Here is a tiny trained network, its code and every weight. The questions are about switching its units off for an input and a class, where a switched-off unit gives its printed mean instead of its output.

import numpy as np


def w(rows, s, z=0):
    codes = np.array(rows[::2]) - 128.0
    scale = np.full(codes.shape[1], s)
    scale[-1] = z or s
    return codes * scale


def norm(h):
    return h / np.sqrt((h * h).mean(-1, keepdims=True) + 1e-5)


def f(y):
    return y / 2 * (1 + np.tanh(0.7978845608 * (y + 0.044715 * y**3)))


def log_softmax(a):
    a = a - a.max(-1, keepdims=True)
    return a - np.log(np.exp(a).sum(-1, keepdims=True))


def net(x, mask):
    res = np.array(x, float).reshape(1, 7) / 4 @ E
    u = 0
    for l in range(2):
        y = f(norm(res) @ A[l][:, :-1].T + A[l][:, -1])
        res = res + np.where(mask[u : u + 4], y, B[l][:, -1]) @ B[l][:, :-1]
        u += 4
    return log_softmax(norm(res)[-1] @ U[:, :-1].T + U[:, -1])


A, B = {}, {}
E = w([
[122,114,119,121,96,127,154,97,150,120],'x0',
[114,122,201,135,91,224,228,146,58,206],'x1',
[80,145,173,67,2,150,92,113,21,136],'x2',
[152,133,147,122,127,84,140,181,104,119],'x3',
[121,123,110,120,111,128,155,115,139,108],'x4',
[136,116,111,126,102,129,147,94,148,129],'x5',
[86,204,108,189,72,160,146,207,204,167],'x6',
],0.0049)
A[0] = w([
[141,19,143,30,183,175,207,98,38,244,226],'0.n0',
[119,25,160,78,146,46,67,94,86,61,75],'0.n1',
[86,131,34,176,151,8,24,140,252,93,253],'0.n2',
[156,126,118,2,69,89,24,101,80,106,182],'0.n3',
],0.004,0.0015)
B[0] = w([
[157,74,60,234,184,76,184,131,141,142,210],'0.n0',
[149,75,63,117,126,253,157,130,150,203,187],'0.n1',
[82,128,154,174,147,76,127,161,70,125,254],'0.n2',
[187,134,123,104,93,193,68,66,158,58,194],'0.n3',
],0.007,0.0062)
A[1] = w([
[107,180,139,161,1,117,105,148,95,164,122],'1.n0',
[144,121,118,154,166,129,204,184,207,169,59],'1.n1',
[173,162,192,166,105,165,175,172,161,173,2],'1.n2',
[189,88,151,170,203,93,189,58,79,129,174],'1.n3',
],0.0068,0.0019)
B[1] = w([
[79,101,137,218,199,2,199,76,130,110,174],'1.n0',
[227,181,113,71,102,244,115,131,106,182,205],'1.n1',
[192,110,24,124,62,224,48,105,188,112,156],'1.n2',
[11,149,197,141,126,33,114,95,147,112,253],'1.n3',
],0.0068)
U = w([
[48,81,231,115,147,57,91,106,80,36,93],'0',
[110,166,108,217,194,95,218,203,162,194,113],'1',
[254,136,52,15,71,254,43,131,133,108,254],'2',
],0.0073,0.00056)

Each question gives the input, the list of numbers given to net, and the class t.
The units are the neurons (one row each of A and B). Each row of codes is followed by its name. A weight is (code - 128) times the scale printed after its matrix; where a second scale follows, it is the last column's (A, B and U).
mask holds one flag per neuron, layer by layer. A switched-off neuron (its flag False) gives its mean, the last column of its row in B, instead of its output. The means were averaged over made-up inputs and are rounded, as every weight is.
A unit's drop is (log p(t) with every unit on - log p(t) with that unit switched off) / (log p(t) with every unit on - log p(t) with every unit switched off).
The circuit of an input: a set's keep is (log p(t) with only the set's units on - log p(t) with every unit switched off) / (log p(t) with every unit on - log p(t) with every unit switched off). Starting from all 8 units, units are removed one at a time, each time the one whose removal leaves the highest keep (on an exact tie, the one counted first), for as long as the keep stays at least 0.8.
circuit, biggest first: the units of the circuit, biggest drop first
most important unit: the unit with the biggest drop
top k neurons: the k neurons with the biggest drops, biggest first
k most important neurons of layer l: the k neurons of layer l with the biggest drops, biggest first
drop when u is switched off: that unit's drop, to one decimal
input [-7,3,-1,-4,5,-7,8], class 2: most important unit -> 1.n2
input [0,-5,-4,-2,3,6,0], class 0: circuit, biggest first -> [0.n2; 0.n0]
input [4,-2,1,-5,-8,7,6], class 0: 3 most important neurons of layer 0 -> [0.n0; 0.n1; 0.n2]
input [-3,6,0,-6,4,-1,8], class 2: 3 most important neurons of layer 1 -> [1.n2; 1.n3; 1.n1]
input [8,5,0,0,8,1,-8], class 1: top 3 neurons -> [0.n0; 0.n1; 0.n2]
input [-6,-8,1,-7,6,-5,-7], class 2: top 4 neurons -> [0.n1; 0.n3; 0.n0; 1.n3]
input [2,-5,5,6,-1,-8,-1], class 2: top 2 neurons -> [0.n3; 1.n3]
input [-1,-8,4,0,-2,-6,-8], class 2: 2 most important neurons of layer 0 -> [0.n1; 0.n3]
input [-7,7,-8,-1,4,3,7], class 2: drop when 1.n1 is switched off -> 0.0
input [4,-7,4,-1,3,1,-3], class 2: drop when 0.n1 is switched off -> 0.1
